Here is a tiny trained network, its code and every weight. The questions are about switching its units off for an input and a target symbol, where a switched-off unit gives its printed mean instead of its output.

import numpy as np


def w(rows, s, z=0):
    codes = np.array(rows[::2]) - 128.0
    scale = np.full(codes.shape[1], s)
    scale[-1] = z or s
    return codes * scale


def norm(h):
    return h / np.sqrt((h * h).mean(-1, keepdims=True) + 1e-5)


def f(y):
    return np.maximum(y, 0)


def softmax(a):
    e = np.exp(a - a.max(-1, keepdims=True))
    return e / e.sum(-1, keepdims=True)


def log_softmax(a):
    a = a - a.max(-1, keepdims=True)
    return a - np.log(np.exp(a).sum(-1, keepdims=True))


def net(x, mask):
    ids = ['αβδεζηθλμξπστφω'.index(c) for c in x.split()]
    T = len(ids)
    res = E[ids] + P[:T]
    r = norm(res)
    for j in range(3):
        rows = slice(2 * j, 2 * j + 2)
        q, k, v = (r @ M[0][rows].T for M in (Q, K, V))
        z = softmax(np.where(np.tri(T) > 0, q @ k.T / 2**0.5, -1e9)) @ v
        o = O[0][rows]
        res = res + np.where(mask[j], z, o[:, -1]) @ o[:, :-1]
    y = f(norm(res) @ A[0][:, :-1].T + A[0][:, -1])
    res = res + np.where(mask[3:11], y, B[0][:, -1]) @ B[0][:, :-1]
    return log_softmax(norm(res)[-1] @ U[:, :-1].T + U[:, -1])


Q, K, V, O, A, B = {}, {}, {}, {}, {}, {}
E = w([
[80,115,135,21,137,71,113,119,62,69],'α',
[178,149,118,163,58,160,19,113,128,139],'β',
[103,206,27,167,46,17,103,37,12,175],'δ',
[69,153,169,190,186,39,95,47,114,161],'ε',
[125,176,205,151,66,111,66,119,155,220],'ζ',
[54,134,101,163,124,225,114,168,161,145],'η',
[144,199,175,162,143,160,112,153,42,91],'θ',
[206,160,64,145,96,108,220,142,96,168],'λ',
[68,77,233,99,85,94,14,209,41,209],'μ',
[139,60,157,171,101,216,199,71,60,223],'ξ',
[61,187,133,221,39,118,36,106,57,57],'π',
[127,131,130,234,104,64,106,245,145,168],'σ',
[65,144,252,170,31,123,132,102,55,86],'τ',
[53,66,78,141,23,89,84,98,223,147],'φ',
[154,115,38,125,219,201,78,35,120,97],'ω',
],0.016)
P = w([
[21,204,208,57,42,41,110,129,38,254],'0',
[64,131,210,93,102,56,88,182,121,204],'1',
[67,113,218,69,126,57,65,168,129,174],'2',
[79,136,224,101,124,63,49,130,148,140],'3',
[87,143,214,107,122,54,41,97,156,134],'4',
[77,171,220,120,102,71,47,70,142,114],'5',
],0.005)
Q[0] = w([
[2,176,167,124,118,116,28,103,98,128],'h0',
[155,22,119,125,90,117,173,70,126,125],'h0',
[79,109,135,192,86,92,104,122,128,171],'h1',
[45,139,168,129,105,95,74,75,93,101],'h1',
[131,77,93,58,181,115,167,181,152,19],'h2',
[144,194,166,152,94,44,139,171,99,120],'h2',
],0.0093)
K[0] = w([
[126,199,166,115,250,192,108,171,113,82],'h0',
[160,66,93,144,97,39,129,125,139,134],'h0',
[119,36,122,164,84,152,156,78,146,164],'h1',
[86,24,77,124,152,165,127,55,164,120],'h1',
[157,102,131,23,110,80,187,151,87,93],'h2',
[64,185,113,123,102,122,113,209,186,142],'h2',
],0.011)
V[0] = w([
[41,91,74,108,57,152,205,151,119,151],'h0',
[218,75,164,98,125,90,93,125,62,52],'h0',
[191,78,89,68,98,47,71,123,142,26],'h1',
[24,218,99,82,151,157,144,180,125,112],'h1',
[154,69,116,251,101,114,54,57,56,182],'h2',
[62,94,82,70,218,254,131,104,88,135],'h2',
],0.0064)
O[0] = w([
[78,76,123,94,54,111,121,70,123,132,115],'h0',
[103,196,193,114,98,97,117,218,75,103,118],'h0',
[84,143,90,81,91,134,72,134,199,141,57],'h1',
[132,204,169,153,164,31,112,254,135,53,144],'h1',
[167,55,154,94,178,131,106,62,50,69,253],'h2',
[133,176,140,95,157,200,117,97,72,134,55],'h2',
],0.0084,0.0067)
A[0] = w([
[187,167,157,165,139,162,124,213,135,114,192],'n0',
[100,102,10,144,165,150,133,144,102,63,212],'n1',
[73,64,153,136,79,159,114,181,85,176,1],'n2',
[138,117,167,186,62,119,133,136,135,81,17],'n3',
[78,58,94,79,66,166,137,117,186,127,167],'n4',
[186,97,138,74,55,113,152,153,131,107,130],'n5',
[168,123,216,148,114,106,144,99,161,181,172],'n6',
[61,168,137,95,128,144,85,86,117,95,134],'n7',
],0.011,0.0022)
B[0] = w([
[160,228,92,162,113,117,140,36,149,76,202],'n0',
[171,135,149,78,86,74,205,249,82,197,173],'n1',
[146,185,105,205,111,149,112,87,163,186,229],'n2',
[105,37,111,104,218,210,114,156,182,142,248],'n3',
[51,216,124,160,140,124,106,71,165,100,203],'n4',
[160,125,169,98,79,171,142,169,136,16,184],'n5',
[157,147,123,38,135,130,170,147,147,105,255],'n6',
[99,98,43,91,165,184,107,159,145,128,240],'n7',
],0.011,0.0059)
U = w([
[69,172,123,69,97,86,109,212,107,87,63],'α',
[254,74,109,129,96,137,18,68,144,86,3],'β',
[119,105,84,178,63,41,102,105,27,106,161],'δ',
[107,105,172,119,227,37,126,70,127,129,95],'ε',
[200,153,172,52,144,114,132,110,223,187,67],'ζ',
[52,158,126,209,126,128,237,184,103,195,119],'η',
[131,244,170,206,149,144,127,120,84,65,121],'θ',
[172,114,102,116,31,118,196,136,122,61,166],'λ',
[133,144,227,169,91,112,50,143,101,201,160],'μ',
[139,111,127,186,118,189,177,22,89,184,150],'ξ',
[84,57,88,248,174,129,48,149,60,92,75],'π',
[198,85,91,230,151,105,132,149,202,151,190],'σ',
[55,103,234,150,140,184,174,144,137,90,171],'τ',
[84,163,64,136,95,150,112,48,199,158,201],'φ',
[188,172,41,91,205,183,97,140,127,198,114],'ω',
],0.0093,0.0039)

Each question gives the input, a string of symbols that net reads in full, and the target symbol t.
The units are the heads (2 rows each of Q, K, V and O) and the neurons (one row each of A and B). Each row of codes is followed by its name. A weight is (code - 128) times the scale printed after its matrix; where a second scale follows, it is the last column's (O, A, B and U).
mask holds one flag per unit, heads first, then neurons. A switched-off unit (its flag False) gives its mean, the last column of its rows in O or B, instead of its output. The means were averaged over made-up inputs and are rounded, as every weight is.
A unit's drop is (log p(t) with every unit on - log p(t) with that unit switched off) / (log p(t) with every unit on - log p(t) with every unit switched off).
The circuit of an input: a set's keep is (log p(t) with only the set's units on - log p(t) with every unit switched off) / (log p(t) with every unit on - log p(t) with every unit switched off). Starting from all 11 units, units are removed one at a time, each time the one whose removal leaves the highest keep (on an exact tie, the one counted first), for as long as the keep stays at least 0.8.
circuit, biggest first: the units of the circuit, biggest drop first
unit that matters most: the unit with the biggest drop
which heads matter: for each layer, one digit per head in row order, 1 if its drop is at least 0.15 and else 0, layers parted by /
drop of u: that unit's drop, to one decimal
input σ β α α η, target η: which heads matter -> 110
input ζ μ ω η φ σ, target φ: unit that matters most -> h1
input β π α δ λ, target λ: which heads matter -> 000
input δ η φ τ, target φ: circuit, biggest first -> (h0, h1)
input ω π π α τ η, target ω: which heads matter -> 011
input δ β η σ ξ ε, target ξ: which heads matter -> 010
input φ β τ η π β, target φ: which heads matter -> 100
input η θ σ, target θ: circuit, biggest first -> (n0, h1)
input η φ τ λ ω ε, target ω: which heads matter -> 011
input μ η η η, target η: which heads matter -> 111
input δ ξ β η π, target ξ: circuit, biggest first -> (h1, h0)
input η ε π ξ ζ, target ξ: which heads matter -> 110
input η θ λ β β, target θ: circuit, biggest first -> (h0, h1)
input η τ τ φ π, target φ: unit that matters most -> h0
input θ η π τ μ, target θ: which heads matter -> 010
input ζ φ δ φ η δ, target φ: which heads matter -> 111
input μ η μ θ δ σ, target θ: which heads matter -> 000
input λ ε ω η, target ω: which heads matter -> 001
input φ η τ, target φ: which heads matter -> 100
input λ τ α ξ λ η, target ξ: which heads matter -> 010
input σ η ξ ε ζ δ, target ξ: circuit, biggest first -> (h1)
input μ φ ε ε η, target φ: which heads matter -> 100
input λ φ η π ε, target φ: drop of h1 -> 0.2
input ζ φ ζ ξ δ η, target ξ: drop of h1 -> 0.4
input δ τ β λ, target λ: drop of n6 -> 0.0
input ξ π φ ζ α, target α: drop of n0 -> 0.1
input ξ τ ζ α ζ π, target π: unit that matters most -> n3
